Rows near named flat spaces through zero
zj_dr: [ 16 -27 -14   2   0  -4  50   9  27  -1 -39   0 -52 -35 -26  -4 -13  23
 -40  -4  22  22  15  36]
zj_dr: [  2  23 -49  -7  -1  -2  -8 -50   8 -20   2 -17 -81 -32  34 -47  50  34
 -62  59 -52  -1  48  60]
dj_cn: [ 40  23 -39  56 -31  17  39 -41 -20 -14  -2 -14 -12 -18 -11   5   0  26
  -9  11 -12 -66 -29 -50]
dj_cn: [-22  -1  -8   4  -1  25  20  36  36  37 -25 -18   3   6  24  -7  14  38
  -2  -8   7  49 -13  25]
dj_cn: [-26 -23  18 -49   3 -16 -17 -18 -20   6   6  27 -17   1   8  -9 -41 -45
   1  14  17  25  37  -4]
dj_cn: [ 24  46  30 -30  12 -30 -66 -28 -60  -4  25  20  31 -24 -34  13 -32 -32
 -35 -46   5 -55  -3  -6]
ll_jl: [ 11 -35   4 -10   7 -19  15 -26   2 -34  -9  11 -34   1  -5  -1   0  26
  -4 -16 -11   8   3   9]
dj_cn: [-17  36 -18  -9 -23  12 -19  -3  19  54  14   7 -11  -1  -3   5  25  35
  -6 -61   1  15 -11  35]
zj_dr: [-10  41 -19 -38  12  11 -56 -13 -23  51  -9  26  -3   8  -1 -31  41  19
 -36 -35 -44  -5   5  31]
dj_cn: [-20 -25  48  16  -3   2   8  -5 -10 -45  27 -18   3  11  39   6   4 -23
   3  33  -7   8  12  -2]
zr_tj: [-17  -1  23   7 -17  -1  -1   4   2  -5  30   5 -14 -10 -14  16   0 -41
 -11  -4  23  -1  24  24]
zj_dr: [  4  -1 -25 -15  -1  -3   0   4   8  21 -18  35 -47 -22 -65  -6   6 -21
 -44 -27  19  -2  30  46]
zr_tj: [ 27 -12  36  25   3   7  41  27 -13  -4  -6 -21  28  -9  32   8   0  -3
  17  42 -24 -25  -7 -41]
zr_tj: [ -7  -8  33 -24  -5 -26 -19   5  -1   3  35  20  10   1 -14  27 -21 -39
  32 -25  23   2  13  -1]
zr_tj: [ -8 -42  20  63 -25  21  55   1  25 -44  10 -16  -9  28   2  27  27  27
  20 -24   7   8 -32  -5]
dj_cn: [ -7 -10 -34  34 -58  26  57 -70 -26  -2   9  -1 -49  -8  24  -5 -36  -5
   2  40   9 -26   2 -65]
dj_cn: [-27  -3  22  12 -26  12  -6 -34 -40 -18  30   9   2   9   3   8 -34 -55
  -6  10  26 -17   7 -33]
ll_jl: [ 11  32 -65  -5 -12 -16 -31 -46   1  -4   9  16 -17  -5 -51   3 -22   5
   1 -31  28 -24 -12  -7]
zr_tj: [  5  16   1 -17 -12 -13 -23 -32 -43   7  22  23  12  -6 -15   8 -46 -50
  12   4  16 -38   8 -47]
zr_tj: [ 38 -12   3 -17  34 -25  -7  36  24   9 -25  19  23  11 -39  14  27  44
  29 -64 -20  -1 -28  13]
zj_dr: [-28  64 -15 -28  -8  13 -60   2  -4  62  17  13  -4 -13 -11 -13  25  -7
 -45 -40   1   6  16  58]
dj_cn: [ 78  -5  16 -44  50 -53  -1 -14 -43 -31 -38   5  -8 -56  -4 -19 -33   9
 -38  38 -41 -46  24 -14]
zr_tj: [-19  -8 -25 -33  -3 -33   0   0  51  -1  21 -34  12   0  58   8 -64   5
  87  56  43  61   6 -29]
ll_jl: [-40  -3 -12 -14   2   7 -36  -3   7   6   8  12  24  45  -4   0  -7  -8
  33 -27  21  32 -18  -7]
zj_dr: [-15 -18  -3 -25  15   5 -15  -2  -5  16 -20  20  14  37   9 -12   7  24
  21 -28 -18  25 -19 -13]
ll_jl: [  9 -74  30  38   9 -28  37  45  65 -76  15  11 -19  22 -73  48  35 -16
  39 -40  34  19   1  47]
dj_cn: [ 14   5 -21 -25   6 -10   3  -2  11  27 -19   5 -17 -15   4 -10  -3  31
  -1  -7  -9  11   4   9]
ll_jl: [-33 -15  -5 -23  15   4 -41 -20 -17  -8  -6  21  24  52   0 -11 -11  -3
  22 -26   3  24 -21 -21]
ll_jl: [-19 -14  -9  14  18   5 -33  -4   9 -40  -6   8  22  52 -32   2  24  19
   8 -51   7  16 -38  12]
zj_dr: [ -2  10   7   5 -16   3   5  12   8  23  10   7  -2 -11 -21  18  -3  -7
  -4 -33  21  -2  -2  13]
zj_dr: [  8  13  -9   7 -10  18   5 -20 -21  20  -8   9 -14   1   7 -13  30  26
 -22 -14 -39 -24  -7  -4]
ll_jl: [  1  27   7  94 -36  20  19  -3  32 -57  43 -52   7  -3 -13  40  38  35
 -19 -40  26 -21 -46  32]
zj_dr: [ 64 -25  18 -32  45 -59   3  33   7 -28 -22  21  -3 -38 -63  15 -19 -21
   0  -3   4 -25  24  16]
ll_jl: [-22 -17  -4  -1 -34 -19  -5 -62  -6 -35  44  11 -17  17  -4  25 -49 -17
  40 -22  42   4  -8 -35]
dj_cn: [ -5  29   1   5  -5   2 -41  -5 -24   4  20  19  29   9 -46  15  -9 -38
  -6 -40  24 -31 -14  -8]
zr_tj: [-14 -28   2  -9  22   0   0  17  40  -9 -20  -7  -3  32  20  -7  42  67
  15 -37 -23  55 -22  39]
zr_tj: [  4  23 -55  46 -15  38   5 -49 -31 -24 -23   0 -36  -1 -31 -30  24   7
 -73  14 -13 -44  -8   0]
ll_jl: [ 32 -11  18  39  -8  -6  36 -12   0 -48   5 -17 -24 -24 -10  14  16  22
 -29  -5 -10 -30  -5  13]
zj_dr: [ -4  39  -4 -50  43  10 -60  10 -29  47 -40   3  38   9  30 -42  15  39
 -37 -17 -45  15 -14  15]
zr_tj: [ 14 -69 104  86 -14  15  86  37   1 -78  36 -35  22  21  46  42  48 -17
  41  41 -36 -27 -10 -32]
zr_tj: [ -5  -1 -14  -2  16   7 -19 -19 -10 -21 -13   2 -12  16   6 -25  33  20
 -26   5 -33   1   0  18]
ll_jl: [ 33 -13 -23   5 -10 -37  37   8  60 -18  11  -8 -57 -44 -31  21   6  19
   9   1  20   6  26  46]
ll_jl: [  5  50 -16  21 -61  21  26 -23 -17  60  28   0 -25 -47  -3  15 -22 -17
 -24  -7  22 -42   9 -17]
zj_dr: [ 25  10  17 -54  38 -57 -75  13  -9  -7  33  42  30   9 -48  15  14 -46
  43 -28 -19 -31  21   9]
[ 14  -5  75  15   0  18   6  24 -50  16   3  33  13  -4 -33  15  40 -32
 -49 -52 -33 -50   4  12] | zr_tj
[ -5  -2   3  45 -35  48  28 -32 -43  17 -19  29  -7  20 -41   8   8  20
 -46 -84   3 -36 -47 -25] | zr_tj
[ 32  31 -12  -1   4   5   8   7 -31  29 -20  -4  17 -34  -1 -11 -25 -20
 -19  42  -7 -43   7 -36] | zr_tj
[  8   8   9  39 -11  43  30 -12 -47   3 -24  -8   0  -5  17 -20  16   3
 -54  24 -33 -40 -10 -27] | zr_tj
[-23 -35  18 -27 -35  -4  38 -28   8  29  14  18 -53  -8  32   7 -23  10
  15 -16   8  36  23   0] | ll_jl
[-29  33  23 -10  14  20 -35  17 -12  25  -2 -39  73  24  75 -10 -14  31
  14   4  -8  33 -39 -22] | zj_dr
[-11 -21  16  44 -32  30  46 -19 -12 -20  14  -4 -43  -2  17  -4  34 -13
 -28  30 -22 -18  20   4] | dj_cn
[-71 -24  45  41 -28  27  -7  14  27 -33  65 -11   5  55  27  22  55 -36
  33  -4   8  36   6  31] | dj_cn
[  5 -19  34  40 -20   3  23 -32 -22 -59  39  -9 -26   0  21   7  31 -21
  -9  35 -32 -38  18  -7] | dj_cn
[ -1 -24  10  37  -9  27  48   1 -11 -14 -24 -22  20  14  29   1 -23  17
   9  22   6   2 -32 -51] | zj_dr
[-16 -24  26  14   0  32  26  24 -19   7 -22  20 -29  -6 -23 -16  28 -45
 -63  16  -7  -3  36  33] | dj_cn
[ 17   0  17  34   4  27   4 -18 -51 -23 -14  15  -4   9 -20 -14  46  -4
 -55  -8 -48 -56  -7  -6] | zr_tj
[ 28 -21  22  -8  22 -37  -6 -12  -5 -56  18  -3  -5  -4  11   3  11  -5
  19  31 -32 -20  18  -3] | dj_cn
[-18  14 -42 -25   5  12   3 -12  10  30 -32 -34   7  -1  75 -36 -37  45
  12  56  -2  47  -8 -27] | zr_tj
[ 34 -13  23   7   2 -24  37  30  22  -9  -6 -10  -4 -39 -24  28 -26   2
  -2 -10  29  -4   3  11] | zj_dr
[  4  54   8  63 -27   8  15  38  43 -12  52 -77  29 -38  36  31   9  -4
  10  49  28 -11  -5  19] | ll_jl
[  0 -13  38  -9 -22  15  34 -48 -74   2 -10  17 -52 -44  18 -21 -39 -43
 -85  38 -10 -32  46 -16] | dj_cn
[-24 -12 -13 -13 -14  13  13  -9  -3  24 -12  11 -14   4   6  -9 -33 -16
   1  11  25  23   9 -16] | dj_cn
[  2   0  10  -9  67  16 -40  55 -13  -5 -50  -3  62  36   1 -34  44   5
 -17  18 -44   8 -16  11] | ll_jl
[  9 -15  15 -43  22 -35 -47  -7  -6   0   8  49  19  34 -46  18   8  12
  36 -93  -9  -1 -21   2] | zr_tj

Rows near named flat spaces through zero (a row that begins with a name and a colon came from that space)
jrzd: [ -2  20  42  46  29  47 -50 -55  -9  26  33 -28  31 -63 -16  19  37 -44
   9  30  13 -22 -18  29]
dqph: [-27  -1 -14 -30 -40  15   0 -33 -42  -1  43 -28  47  26  32  -2   2 -32
  -1 -19  32  10  23  42]
jrzd: [-50  14 -37 -16 -24  -6  34  65  20  27 -54  20 -15  12  38 -61 -49  72
  -4  26  53  24   8  30]
dqph: [ 17  11 -15  -9 -15 -47   7  11 -12 -39 -10   0   8  27  -1   6  19   8
  -2 -47 -16  13  -9 -19]
bljg: [ 41  19  12   7  18  15 -25  -9  19 -16  17 -29  10 -43 -28 -23  14  23
  11  34 -15 -10 -14   6]
dqph: [ 55   0  -8 -15   2 -37   5   9   6 -45   2   1  -7  15 -24   4  16  18
   6 -23 -46   2 -11 -41]
jrzd: [-16  -9 -26 -28  -6   2   3   8   8  38  -3  23  -6  18  -6 -24 -16 -10
 -25  35 -11   2   6 -12]
jrzd: [ -2 -28   6 -13 -10  40  38  44  39  28 -51  35 -27  14  27  11 -44  36
  38   0  22  -3  33 -26]
dqph: [-34  18  19  33  -3  28  -6  24  18  44 -41   8   4 -29  21   4   1  14
  23   1  46 -11  -5  17]
dqph: [ 20 -31 -10 -25  20  -6  -1 -31  -3  -6  25  16 -15  24 -31  11  -9 -45
 -36  20 -53   3  11 -35]
pcrc: [ 20 -36  15 -22 -15  21  35   7   1 -44  28 -28 -21  15  24  10 -37  29
  32 -22  10  -7  37  19]
pcrc: [-52  12  30  74  44 -17 -34   4  14  28 -37   8 -34 -42 -25  24  15 -36
 -45   1   0 -19 -28  10]
bljg: [-51 -11 -14 -20 -47   4  19  48  16  45 -49  22  -2  41  35   9 -20  -6
   2 -43  30 -10  28  -8]
jrzd: [-31 -25  10   8  14  31   3  10  20  51  -7  19 -33  -9   0   1 -28 -12
 -11  36   5 -19  11   3]
dqph: [-20 -10  12  16   9   1   5 -11 -21  -5  32 -15 -17 -10  11   1  -8  -2
  -4   7  14  -5  -3  36]
jrzd: [ -6   3  10   2 -34   2  -1  29  -2  44  11  -1   0   1  17  11  27   4
  39 -28   9 -40 -12  -3]
dqph: [ 49  18 -56 -48  10 -45  12   8   7 -46  -6  15   4  20 -29 -66 -13  51
 -29  47 -42  46 -14 -28]
pcrc: [ 11   4 -10 -39 -55   1   0  42  32 -12 -19 -30  20  22   8 -11  -2  20
  16 -49   0 -20  28  -7]
pcrc: [ -4  12 -17 -16 -24 -14   2  22   4   5 -11  -1  11  13   7 -16   5  14
   2 -13   4   0  -1  -2]
pcrc: [-16  -2  -4   1   7   2 -16  17  54  10 -96  34   5  19 -26  30 -12 -43
 -43 -29 -21  11  27 -59]
pcrc: [-10  22 -10  18  38  -9 -31 -27   7   0 -25  12  13 -20 -35 -14   6 -28
 -53  38 -16  25 -15  -6]
bljg: [ -2 -30   8   2   4  18  35  -8 -32  49  26  49 -23  18  30  31  -1  -6
  45  12  11  -6  -8 -18]
jrzd: [ 26 -10 -12 -27 -24 -35  -2   8  -7  -3  25   0  -3  32 -16  12  27 -20
  -1 -35 -46 -23  -7 -36]
bljg: [-17  10   4  16  12  -9 -17 -11  -3 -23  10 -31  -1 -19 -10 -14  -3  -4
 -30   7   5   2  -3  36]
pcrc: [ 20  26   0 -21 -30  22 -49   3  45  10 -28 -29  55  -9 -31  -1  30 -32
  -7 -23 -22 -24  16 -28]
bljg: [-30  25 -39  -9 -17 -72 -19   5 -12  -7 -39  18  23  43 -18   2  29 -46
 -64 -47 -26  22 -14 -28]
pcrc: [ 12   3   7  -1 -23  -6  -4  19  -5  36  23   2  -3  -1   3   8  33   3
  34 -15 -10 -37 -21 -14]
bljg: [ 12  36 -17 -32 -49  -4 -52   6  36   6 -41 -24  73  15 -29   3  44 -47
 -20 -53 -26 -15  15 -39]
jrzd: [ 17  19   1   1 -12 -20 -18  18  14 -17   2 -28   6 -13 -16 -13  22  16
   1 -17 -15 -17 -12   1]
pcrc: [ 19 -51  41  13  25   9   7  18  46 -41  -5 -22 -66  -7 -27  37 -37  -5
 -13 -24 -39 -34  34 -16]
dqph: [-23  12 -11 -18 -27  36 -12  -2  10  47 -33  15  46  11  16   1   3 -26
   5  -2  26   5  19  -9]
jrzd: [ 31  19  -7 -20 -37 -15  -7  21   4  -1   2 -11  26  10   0  -2  35  15
  31 -36 -12 -18 -10 -22]
bljg: [-35 -63 -22 -57 -49   6  63  50  -2  30  24  15 -54  65  47 -10 -64  22
  11 -11  13 -20  45  10]
bljg: [ 15  -9  18  -6  -1  36   4   3  27 -38  -4 -37   1 -17   4  -6 -32  26
  13   0  16  -1  33  23]
jrzd: [  3   7 -18 -21  16  40 -15 -13  33  25 -26  14  21 -14 -20 -34 -24  -4
 -24  67  -3  20  16 -11]
dqph: [-19  -7   2  -9  -1  54  -8 -23  -1  59  12  14  20  -9  10  -2  -7 -27
   9  44  20  -6  12   7]
dqph: [ 21  13   3  -1 -16   5   3   1 -14  15   8   8  21   0  15   8  28  12
  44 -13  10  -5 -15 -12]
bljg: [-44  -6  -3  30  22 -37   7 -36 -56  -1  14  25 -11  20  12  30   9 -47
 -35 -15   8  24 -18  14]
pcrc: [-15  14  11   5 -26  33  -3 -14 -22  24   8  -8  42  -5  35  15  18  -9
  40 -19  46  -2   4  23]
bljg: [-17  30  16  42  24  -3 -51 -41 -27  27  50 -28  16 -52 -25 -10  48 -37
 -21  36  -3 -22 -44  39]
[-33  -4  48  40 -14  44   1 -11 -22   1  29 -45   7 -31  45  32   1  -1
  46 -34  65 -25  12  68] | pcrc
[-10 -21  36  23  16  50 -18 -31  -3  59  28  10  -5 -23  -3  40  14 -53
  17  20  -1 -36   0  -5] | jrzd
[-18  -5  17  19 -22  -6  22  30 -14  12   0   1 -17   5  36  21   6  22
  41 -42  32 -19  -6  15] | jrzd
[ 33 -50  19 -42 -11  59  -7 -73 -32   6 113 -33  19  12  -4  28   2 -68
  18  19 -28 -31  34   8] | dqph
[-14 -25  -4 -28   5  43   1 -47 -24  -5  84 -42   3 -10   7 -37 -38 -12
 -20  66  14   2  26  67] | dqph
[  1   2 -20 -46 -56   8  10  38  32  -6 -52  -3  33  41  19   0 -13  10
  13 -55  12   4  41 -24] | pcrc
[ 31  32  -3 -12 -41 -26 -43  -8 -20  21  51 -30  46  -3 -20   2  81 -29
  20 -33 -33 -43 -36 -15] | jrzd
[ 11  14 -14 -29 -22   6  -8  20  34 -46 -19 -44  22  -3  -6 -39 -23  33
 -14  -6   6   9  28  20] | dqph
[ -6  -1   8   7  -5  27  22  46  33  25 -46  17 -18 -12  22  -9 -26  52
  36   9  33  -5   9  -2] | bljg
[-35 -54  40   5  -1  61  17 -57 -39 -18  71 -42  -6   4  41  45 -39 -48
  11 -14  42 -10  51  67] | bljg
[ 27   0 -16 -25  -2 -18 -16 -15   1 -10  18  -3  12  14 -30  -4  17 -26
 -23   2 -45  -3  -3 -28] | jrzd
[  5   3 -26 -31 -25   9  35   7 -14   4 -26  34  28  37  39  -3 -13  25
  34 -11  31  37  14 -17] | jrzd
[ 40  11  14   7   4  24 -17 -39 -19  42   7  38  43  -3  -5  47  57 -43
  47  -6 -15  -7 -22 -57] | bljg
[-23 -20  17   1   9  63 -17 -16  27  60 -10  13   3 -14  -6  15 -18 -45
  -8  36   6 -19  26  -7] | dqph
[ 27 -15  19  24  29 -37  18  -7 -32 -56  69 -29 -52 -18  -6  -4   0  37
  10   7 -18 -10 -28  33] | dqph
[ 40   9  42  31   9  29   4 -19  -3 -49 -13 -18  25 -24  18  47  16  17
  61 -46  27   8   6  -1] | jrzd
[ 25  -3 -14  -8  12 -32  -5 -35 -42  13  52  24   1  15 -20   8  39 -34
  -6  16 -44  -1 -35 -29] | bljg

Rows near named flat spaces through zero
gh_rj: [ 51  -5  37 -23  -2  11 -15 -25  17   9   6  31  14 -36  31  40 -56  -2
  43 -14   5  11  28  23]
fg_pf: [ -1  12  -3  30  17  16  13 -22 -26 -18   4  19   9  -5 -50   7 -44 -19
  11   3  20 -19  12 -14]
fg_pf: [-34  -3  16 -84 -30 -17   2  15 -13  24 -27 -31  15  32  10 -38 -15  31
 -14   3   0  21 -16   3]
dd_qj: [-12   2   8  -8 -10 -10   8  -5   0  -7 -20  -6  15  13   2 -10  17  24
  11  19 -12  -5  -5   7]
jn_ct: [-11  -7 -51 -24  25   8   0  41 -27  22  -2   0 -48 -11 -17  22  28 -22
  -8 -38   9 -50   2 -28]
gh_rj: [ 23   1  33  48   6   5   5  10   3   7   3   1 -16 -36  13  26  -2 -30
  28 -13  -2 -12   5  23]
jn_ct: [ -7   2  21 -40 -20  27 -17  56 -16  25  50 -36 -14  -5  10  -5  -6   1
 -17 -25  -1  42 -13   6]
fg_pf: [-26  12 -36  40   1  32   9  22 -23 -30  25  -8   1   1 -85  -7 -28 -35
  43  -4  -2 -62   9 -40]
jn_ct: [ 15  15 -12 -66   5  12  29  10 -50  27  -4  21  42 -21 -34  59 -14  84
  28  23  15  -1  20  21]
fg_pf: [ 14   3  -9   5 -13 -10 -12  56  31  22  15 -22   3 -28  43  42  37   9
   6 -16 -26  16  11  17]
dd_qj: [ -3  -2  35  19   6   1   9 -24 -15  -7  -1   0 -15  14  12 -28  36  12
 -28  22   3  24 -29  20]
jn_ct: [ 20  -2  22  16  -1  27 -33  19  25 -18  38  -3 -25 -22  32  17  13 -34
  26 -31 -27   0   9   0]
gh_rj: [-38   5   0  61 -14  -2  30  50 -25  13  10 -49 -17   8 -37 -35  40 -12
 -13  16  -1 -11 -37   7]
dd_qj: [ 24 -53 -64 -35 -29 -68  11  -1  62  67 -66   4  -8  -5  34 -20 -10  -6
  26   3  17 -57  -8   1]
jn_ct: [ 19 -25  15  -2  18  15  -2 -39 -20  19  18  22 -48   5  -2 -40 -25 -34
 -42 -10  46  15 -29  -2]
gh_rj: [  9  25  47  40 -20  10  -1  66   3  21  49 -43  19 -34  29  38  15  13
 -11  -4 -17  71   1  44]
jn_ct: [  6 -22 -22 -64   4  22   4 -43 -30   1   4  32 -11  22 -44 -36 -34  18
  12  14  30 -30 -13 -21]
dd_qj: [-30  32 -11 -35 -19  17 -52  60  31 -31  51 -40  33  13  25  22  -8  -1
 -26 -40 -45  62  34 -30]
gh_rj: [ 20  -8 -45  25  18 -18 -38 -48  71 -47  -8  37   4  10  39  11  16 -24
  -9  -9 -23  -7  30 -33]
jn_ct: [-29  22 -47  48  -5 -34   2  18  38 -28 -16 -20  43  17   0  12  40  16
 -20  19 -32   8  18 -16]
gh_rj: [ 14  -1 -29  12  37  21 -58 -17  48 -71  12  35 -43  -2  49  36  74 -37
  17 -43 -56 -41  32 -42]
fg_pf: [-10 -10   7 -35   0  -7  -7 -25  -3   3 -18   5  -9  20   5 -31 -29 -15
 -16  -9  14   2  -7 -12]
fg_pf: [-22  20  32  -3 -11  23  -7  33 -21  -6  32 -30   8   3 -11  -5 -18  -6
 -10 -12  -6  34  -2   1]
jn_ct: [ 41   3   1 -50  19  -7   0  -6   0  17 -24  36  10 -35  44  79  31  55
  25  -3 -10  -3  30  28]
jn_ct: [-63   3   3  48 -30 -29   6  26  17 -10 -22 -59   1  40 -15 -73  -7 -50
 -21   0 -12  -5 -25 -20]
gh_rj: [-43  44  34  -1   4  -9 -14  13  -2 -32 -25 -24  39  10  10  23 -46 -26
 -17 -32 -20  32  39 -15]
gh_rj: [-21 -23 -32 -24 -10  11  28  11 -39  18 -10  -7 -28  16 -65 -46   6   3
  35  16  17 -75 -33 -17]
fg_pf: [-63  43  34  33   3 -20  37  18 -46 -15 -43 -38  36  22 -30  -3   8  16
 -26  20  -7  16  -2  10]
fg_pf: [  8   2  36   0  -9  23 -23  20   7  -4  47 -17 -15  -3  33  -6  26   1
 -18  -9 -16  48 -14  15]
gh_rj: [-24  13 -17 -24  34  -7  -6 -13 -17 -22 -45  18 -12   9  -3  22   2 -21
  -7 -30  -4 -38  25 -32]
dd_qj: [ 35 -27 -69 -10 -10 -10  -6  20  37  38  18  12  -4 -25  -3  19 -22  -9
  18 -12  16 -25  12 -13]
jn_ct: [ 11   9 -36  96  29  14  -9   0  12 -20  58   8 -17  -8 -16   8  18 -40
 -63  -6  14  35   0 -19]
dd_qj: [ 66 -17  45 -21  15  10 -18 -44  15  17  11  44 -18 -32  60  30 -12   5
   2 -10  15  33   6  35]
dd_qj: [-19  -8 -21  49   1 -29  25  17  -2  23 -22 -21 -21   6 -10 -26  29 -21
 -29   8  14 -16 -26   1]
dd_qj: [-10  -7  -1 -19 -22 -32  -8  17  34  13 -19 -25   7  16  49 -15  42  22
 -20   7 -22  25 -12  12]
fg_pf: [-13  19 -17  59  24 -22 -11  37  22   1 -22 -12 -13 -30  16  48 -30 -87
 -13 -64  -3 -18  40 -24]
gh_rj: [-23  12 -14  71  35 -31   9 -12   6 -19 -44   3 -18   5   8   8  33 -44
 -40 -13  -1 -18   7 -15]
dd_qj: [  1   3  57  24  11  12 -15 -38  -5 -21  22   2 -19  19  30 -35   9 -16
 -57   2   6  64 -23  12]
fg_pf: [ -9  16  75  18  11  45 -15   2 -37 -26  44 -13 -30   2   6 -15  10 -23
 -24 -16  -6  43 -19  12]
jn_ct: [-26  -1  53  42 -24  41   2  35 -24 -19  14 -36 -33 -12 -54 -39 -55 -87
  92 -29 -13 -79 -11 -13]
gh_rj: [-15   3  15 -57   5  10 -11 -28 -19 -16  -5   9   1  30   4 -22  -5  21
 -24   1   2  21  -5 -10]
fg_pf: [-31  31   2  94  17 -23  10  -5   9 -33 -16 -15  20  10  -8   2   6 -33
 -45   4  -7  23  11  -9]
dd_qj: [ 20  11  -4  10 -13  -4 -17  13  39  -7  25  -3  38 -14  29  34   0  23
   4   5 -21  41  23  12]
dd_qj: [-24   2  15 -23  -6   8  11  -7 -27 -16  -8  -9  -1  28 -14 -30  45  40
   3  29 -14  -6 -24   5]
[  3 -11  50   2   7  15  -9 -52  -9 -24   6  13 -27  25  17 -50  17  -4
 -24  14   4  23 -31   9] | gh_rj
[ 22 -14  11  -3  20  -4 -13  -3   3  26   8   9 -43 -13  47   7  21 -21
 -50 -26  18  31 -12  11] | jn_ct
[ -5   1  19 -33 -17  13  17  37 -29  13   2 -19  -2  -4   0   8  69  64
  35  27 -25 -13 -22  32] | fg_pf
[ 16  14  43  45  28  43  26 -22 -57 -26  20  25 -15 -18 -36  21  45  28
  29  32  -1 -19 -14  28] | fg_pf
[ 40   2  24 -25   9  18   1   8 -17  27  16  20  -1 -42  15  54 -20  16
  22 -14  12  12  16  28] | fg_pf
[ 25  -4  46  38 -12 -19  14 -63  25 -16 -14  17  33  11  29 -22  21  45
  -1  61  -6  42 -17  44] | dd_qj
[ 68 -17  42   6  12   3  11 -55   4  15  -2  49  -3 -32  37  28  17  40
  23  31  13  14  -6  53] | dd_qj
[-42  18  -1   2 -18  -2  -3  13  -4 -14  10 -32  31  30 -30 -34 -47 -14
 -27  -1   2  30   1 -22] | fg_pf
[ 10  16   2  77 -18 -27  25  51  20  37   3 -31  34 -43  -1  41 -29 -16
   9   1   6  19  16  30] | gh_rj
[-12 -10   7 -36 -14  27 -26  24  -2  -2  31 -18 -28   9  -2 -29 -19 -31
   6 -31  -5  -5  -9 -21] | fg_pf
[-16  13  15  18  -3  16 -15  41  -2  -8  25 -27 -13  -7   4   6   3 -32
  -4 -29 -15  10   4  -7] | fg_pf
[-13  33  48  12  -7 -21  15  20 -15  25  -3 -30  45  -6  21  21 -32  21
 -57   4  14  93   6  36] | gh_rj
[ -1  14  66   9  22  47  15 -53 -68 -31  23  23  -7  11 -44 -23 -23  10
  -6  23  24  20 -19  13] | fg_pf
[-35  16  18  13 -26 -14  17  32  -2  -7 -34 -35  27   2 -19  -3 -11  -4
  53   6 -26 -37   7   4] | jn_ct
[-16   5  43 -30 -23  20   4  53 -35  34  24 -41 -10  -9  -7 -11 -27  -7
   3 -19   8  22 -17  17] | jn_ct
[ 29 -28  -4 -42 -18 -14 -32   8  50  24  13  -3 -19  -2  73  -6  33  11
 -16 -12 -13  31 -10  12] | fg_pf
[ -5  -1  36  -6  -3 -23   2 -17   8   3 -37  -4   0   8  37 -11  12   3
  -8   4  -7  12  -7  18] | dd_qj
[-15   3 -42  78  16   6  35   5 -31   1   8   0 -10  -5 -84 -13 -23 -39
   0  10  33 -47  -9 -23] | dd_qj
